Below are the code and all the weights of a small trained network. Each question names an input and a class and asks about switching units off, where a switched-off unit gives its printed mean instead of its output.

import numpy as np


def w(rows, s, z=0):
    codes = np.array(rows[::2]) - 128.0
    scale = np.full(codes.shape[1], s)
    scale[-1] = z or s
    return codes * scale


def f(y):
    return y / 2 * (1 + np.tanh(0.7978845608 * (y + 0.044715 * y**3)))


def log_softmax(a):
    a = a - a.max(-1, keepdims=True)
    return a - np.log(np.exp(a).sum(-1, keepdims=True))


def net(x, mask):
    res = np.array(x, float).reshape(1, 4) / 4 @ E
    y = f(res @ A[0][:, :-1].T + A[0][:, -1])
    res = res + np.where(mask, y, B[0][:, -1]) @ B[0][:, :-1]
    return log_softmax(res[-1] @ U[:, :-1].T + U[:, -1])


A, B = {}, {}
E = w([
[3,53,225,127,164,78],'x0',
[38,224,105,47,29,107],'x1',
[131,135,132,135,129,118],'x2',
[187,17,106,133,27,46],'x3',
],0.0053)
A[0] = w([
[231,184,92,128,95,180,76],'n0',
[134,130,156,121,124,125,70],'n1',
[89,162,100,111,89,109,90],'n2',
[115,124,155,125,142,99,52],'n3',
[178,95,137,139,198,114,109],'n4',
[104,154,113,111,111,115,126],'n5',
[83,183,115,102,60,103,99],'n6',
[139,88,120,157,66,94,113],'n7',
[88,180,125,93,62,111,113],'n8',
[160,51,104,121,40,67,156],'n9',
[154,114,131,162,152,124,57],'n10',
[147,92,124,140,70,83,145],'n11',
[143,139,104,112,147,117,82],'n12',
[220,182,78,124,111,157,59],'n13',
[173,162,89,121,121,136,1],'n14',
[143,105,109,126,106,95,140],'n15',
[222,184,86,142,91,178,65],'n16',
[155,49,96,127,52,61,156],'n17',
[207,68,134,151,241,125,84],'n18',
[155,97,127,142,175,127,78],'n19',
[209,65,138,166,241,134,76],'n20',
[42,80,202,129,157,86,48],'n21',
[50,192,107,113,10,117,122],'n22',
[83,186,112,123,218,191,150],'n23',
[41,71,139,144,162,109,68],'n24',
[24,76,156,146,160,79,58],'n25',
[76,222,122,129,254,197,173],'n26',
[162,72,140,131,42,98,128],'n27',
],0.0079,0.00092)
B[0] = w([
[93,58,110,121,147,14,206],'n0',
[137,122,118,127,129,124,123],'n1',
[114,119,120,133,91,170,150],'n2',
[129,113,113,118,133,110,128],'n3',
[118,139,114,110,82,177,165],'n4',
[128,132,131,131,102,152,139],'n5',
[111,120,106,125,66,196,174],'n6',
[143,169,157,131,166,134,161],'n7',
[128,117,108,128,65,193,173],'n8',
[174,204,194,146,204,150,213],'n9',
[114,129,120,125,108,147,137],'n10',
[149,157,162,130,166,147,165],'n11',
[127,123,127,130,132,119,128],'n12',
[95,65,105,124,151,31,195],'n13',
[102,94,125,131,133,87,146],'n14',
[135,145,137,132,157,132,143],'n15',
[84,51,112,120,150,23,203],'n16',
[176,208,177,136,212,147,210],'n17',
[83,144,89,124,29,229,211],'n18',
[124,131,115,120,91,154,146],'n19',
[97,137,99,104,2,228,219],'n20',
[103,61,80,126,144,16,191],'n21',
[109,110,86,132,30,245,209],'n22',
[184,190,197,144,192,147,209],'n23',
[115,91,91,116,129,52,167],'n24',
[122,58,80,126,135,25,186],'n25',
[216,219,213,146,223,148,254],'n26',
[149,180,177,136,190,145,183],'n27',
],0.015,0.0055)
U = w([
[191,172,209,172,214,151,255],'0',
[85,103,75,134,20,220,40],'1',
[82,37,77,138,159,1,69],'2',
],0.0085,0.00048)

Each question gives the input, the list of numbers given to net, and the class t.
The units are the neurons (one row each of A and B). Each row of codes is followed by its name. A weight is (code - 128) times the scale printed after its matrix; where a second scale follows, it is the last column's (A, B and U).
mask holds one flag per neuron, in row order. A switched-off neuron (its flag False) gives its mean, the last column of its row in B, instead of its output. The means were averaged over made-up inputs and are rounded, as every weight is.
A unit's drop is (log p(t) with every unit on - log p(t) with that unit switched off) / (log p(t) with every unit on - log p(t) with every unit switched off).
The circuit of an input: a set's keep is (log p(t) with only the set's units on - log p(t) with every unit switched off) / (log p(t) with every unit on - log p(t) with every unit switched off). Starting from the 12 units with the biggest drops (on a tie, the unit counted first), units are removed one at a time, each time the one whose removal leaves the highest keep (on an exact tie, the one counted first), for as long as the keep stays at least 0.8.
circuit, biggest first: the units of the circuit, biggest drop first
most important unit: the unit with the biggest drop
top k neurons: the k neurons with the biggest drops, biggest first
drop of u: that unit's drop, to one decimal
input [-5,5,-2,-2], class 1: most important unit => n22
input [-4,6,-1,6], class 0: top 3 neurons => [n9, n17, n20]
input [7,-1,-5,8], class 0: top 2 neurons => [n9, n17]
input [-7,7,-5,8], class 0: top 3 neurons => [n9, n17, n27]
input [6,3,-1,-5], class 2: top 2 neurons => [n21, n25]
input [-8,-6,-7,0], class 2: top 3 neurons => [n0, n16, n13]
input [-7,-7,-5,3], class 1: top 2 neurons => [n20, n18]
input [2,2,8,0], class 1: top 4 neurons => [n26, n0, n16, n13]
input [-7,6,-3,8], class 0: top 2 neurons => [n9, n17]
input [8,1,-5,-7], class 2: top 2 neurons => [n21, n25]
input [3,4,-8,2], class 1: top 2 neurons => [n26, n22]
input [0,8,-7,-6], class 1: top 3 neurons => [n22, n6, n8]
input [3,3,-5,2], class 1: drop of n23 => 0.7
input [0,-7,-5,-6], class 1: circuit, biggest first => [n20]
input [-3,6,1,6], class 0: drop of n20 => 0.7
input [-8,-2,-5,-4], class 2: drop of n20 => 0.0
input [0,-5,5,3], class 1: drop of n26 => 0.2
